Below are the code and all the weights of a small trained network. Each question names an input and a class and asks about switching units off, where a switched-off unit gives its printed mean instead of its output.

import numpy as np


def w(rows, s, z=0):
    codes = np.array(rows[::2]) - 128.0
    scale = np.full(codes.shape[1], s)
    scale[-1] = z or s
    return codes * scale


def norm(h):
    return h / np.sqrt((h * h).mean(-1, keepdims=True) + 1e-5)


def f(y):
    return np.maximum(y, 0)


def log_softmax(a):
    a = a - a.max(-1, keepdims=True)
    return a - np.log(np.exp(a).sum(-1, keepdims=True))


def net(x, mask):
    res = np.array(x, float).reshape(1, 4) / 4 @ E
    u = 0
    for l in range(4):
        y = f(norm(res) @ A[l][:, :-1].T + A[l][:, -1])
        res = res + np.where(mask[u : u + 6], y, B[l][:, -1]) @ B[l][:, :-1]
        u += 6
    return log_softmax(norm(res)[-1] @ U[:, :-1].T + U[:, -1])


A, B = {}, {}
E = w([
[77,22,84,202,75],'x0',
[1,156,68,169,188],'x1',
[241,156,7,161,174],'x2',
[106,81,75,66,154],'x3',
],0.007)
A[0] = w([
[55,159,174,27,168,47],'L0N1',
[190,180,65,170,185,85],'L0N2',
[115,134,64,183,216,185],'L0N3',
[101,148,192,157,170,253],'L0N4',
[130,254,112,53,104,199],'L0N5',
[130,88,156,148,157,69],'L0N6',
],0.0092,0.0039)
B[0] = w([
[113,172,180,23,2,208],'L0N1',
[159,163,86,133,173,226],'L0N2',
[118,135,110,117,66,242],'L0N3',
[165,140,148,112,42,244],'L0N4',
[126,144,106,175,254,254],'L0N5',
[115,142,159,72,143,132],'L0N6',
],0.0081,0.0056)
A[1] = w([
[140,83,169,2,158,84],'L1N1',
[226,175,154,156,214,120],'L1N2',
[67,96,13,186,160,144],'L1N3',
[233,214,75,106,67,220],'L1N4',
[144,168,46,150,188,5],'L1N5',
[216,168,84,158,144,174],'L1N6',
],0.0087,0.0035)
B[1] = w([
[81,137,115,125,84,172],'L1N1',
[121,62,172,135,249,211],'L1N2',
[117,137,83,135,96,199],'L1N3',
[96,91,141,156,196,254],'L1N4',
[110,163,163,178,120,183],'L1N5',
[123,98,116,180,147,217],'L1N6',
],0.013,0.0078)
A[2] = w([
[144,195,65,191,185,1],'L2N1',
[181,149,93,84,137,61],'L2N2',
[168,136,1,120,137,33],'L2N3',
[27,62,150,137,182,124],'L2N4',
[172,123,199,204,156,121],'L2N5',
[160,131,61,142,130,30],'L2N6',
],0.01,0.0031)
B[2] = w([
[115,190,248,254,22,206],'L2N1',
[18,135,148,178,127,128],'L2N2',
[137,161,151,88,65,170],'L2N3',
[188,124,119,56,27,254],'L2N4',
[170,44,176,133,204,223],'L2N5',
[102,176,87,119,88,149],'L2N6',
],0.0089,0.0061)
A[3] = w([
[172,182,111,240,76,123],'L3N1',
[158,178,133,28,178,5],'L3N2',
[176,151,176,30,131,6],'L3N3',
[82,166,54,80,141,29],'L3N4',
[139,143,183,163,123,117],'L3N5',
[254,74,129,190,125,226],'L3N6',
],0.0084,0.0026)
B[3] = w([
[2,65,53,185,220,213],'L3N1',
[20,215,205,144,160,147],'L3N2',
[174,117,185,18,239,167],'L3N3',
[244,105,126,52,122,146],'L3N4',
[98,16,194,154,105,183],'L3N5',
[153,122,64,141,230,254],'L3N6',
],0.0076,0.0054)
U = w([
[138,46,160,139,231,247],'0',
[200,217,53,90,123,2],'1',
[121,123,117,197,249,66],'2',
[103,79,82,34,74,237],'3',
[30,151,13,204,83,177],'4',
[156,173,39,118,175,17],'5',
[81,230,198,47,181,112],'6',
[96,143,254,106,58,110],'7',
],0.0097,0.0048)

Each question gives the input, the list of numbers given to net, and the class t.
The units are the neurons (one row each of A and B). Each row of codes is followed by its name. A weight is (code - 128) times the scale printed after its matrix; where a second scale follows, it is the last column's (A, B and U).
mask holds one flag per neuron, layer by layer. A switched-off neuron (its flag False) gives its mean, the last column of its row in B, instead of its output. The means were averaged over made-up inputs and are rounded, as every weight is.
A unit's drop is (log p(t) with every unit on - log p(t) with that unit switched off) / (log p(t) with every unit on - log p(t) with every unit switched off).
The circuit of an input: a set's keep is (log p(t) with only the set's units on - log p(t) with every unit switched off) / (log p(t) with every unit on - log p(t) with every unit switched off). Starting from the 12 units with the biggest drops (on a tie, the unit counted first), units are removed one at a time, each time the one whose removal leaves the highest keep (on an exact tie, the one counted first), for as long as the keep stays at least 0.8.
units of the circuit, in order: the units of the circuit, biggest drop first
top k neurons: the k neurons with the biggest drops, biggest first
top k neurons in layer l: the k neurons of layer l with the biggest drops, biggest first
drop when u is switched off: that unit's drop, to one decimal
input [-1,5,1,-2], class 4: top 3 neurons -> L0N3, L1N2, L1N3
input [0,4,2,0], class 4: units of the circuit, in order -> L0N3, L1N2
input [-3,2,-2,0], class 6: units of the circuit, in order -> L0N1, L0N5
input [5,4,-6,1], class 3: units of the circuit, in order -> L2N1, L2N4
input [-5,7,-3,-8], class 7: units of the circuit, in order -> L3N6, L0N4
input [2,-1,-5,-3], class 7: units of the circuit, in order -> L1N2, L1N4
input [-5,8,-4,-6], class 7: top 3 neurons in layer 3 -> L3N6, L3N1, L3N5
input [0,5,7,0], class 4: units of the circuit, in order -> L0N3, L1N3
input [-2,-3,-3,3], class 6: top 2 neurons -> L2N1, L1N6
input [-1,1,-4,-6], class 7: top 2 neurons in layer 0 -> L0N2, L0N1
input [-2,-6,-3,5], class 3: top 2 neurons -> L1N1, L2N1
input [4,2,7,-1], class 4: top 2 neurons in layer 0 -> L0N3, L0N5
input [3,-3,-4,4], class 3: top 2 neurons -> L2N1, L1N5
input [6,1,0,3], class 4: top 2 neurons -> L1N2, L1N3
input [-3,6,-1,-1], class 6: top 2 neurons -> L0N1, L2N1
input [-4,8,-2,6], class 3: top neuron in layer 3 -> L3N4
input [6,0,-5,0], class 7: top neuron in layer 2 -> L2N5
input [-2,-3,-6,5], class 3: top 3 neurons -> L1N1, L2N1, L1N5
input [-5,1,-2,0], class 6: top 2 neurons -> L0N1, L0N5
input [8,-4,7,4], class 4: top 2 neurons in layer 1 -> L1N2, L1N3
input [3,-1,7,1], class 4: top 2 neurons in layer 2 -> L2N1, L2N6
input [6,8,-4,5], class 3: top 2 neurons in layer 3 -> L3N4, L3N1
input [-4,8,-8,-3], class 7: top 2 neurons in layer 3 -> L3N6, L3N1
input [2,1,-4,-2], class 7: top neuron -> L1N2
input [2,7,4,-4], class 4: top 2 neurons in layer 1 -> L1N3, L1N2
input [8,-1,-1,5], class 3: drop when L0N5 is switched off -> 0.1
input [-1,6,-5,7], class 3: top neuron -> L2N1
input [4,-4,-4,5], class 3: drop when L2N1 is switched off -> 0.2
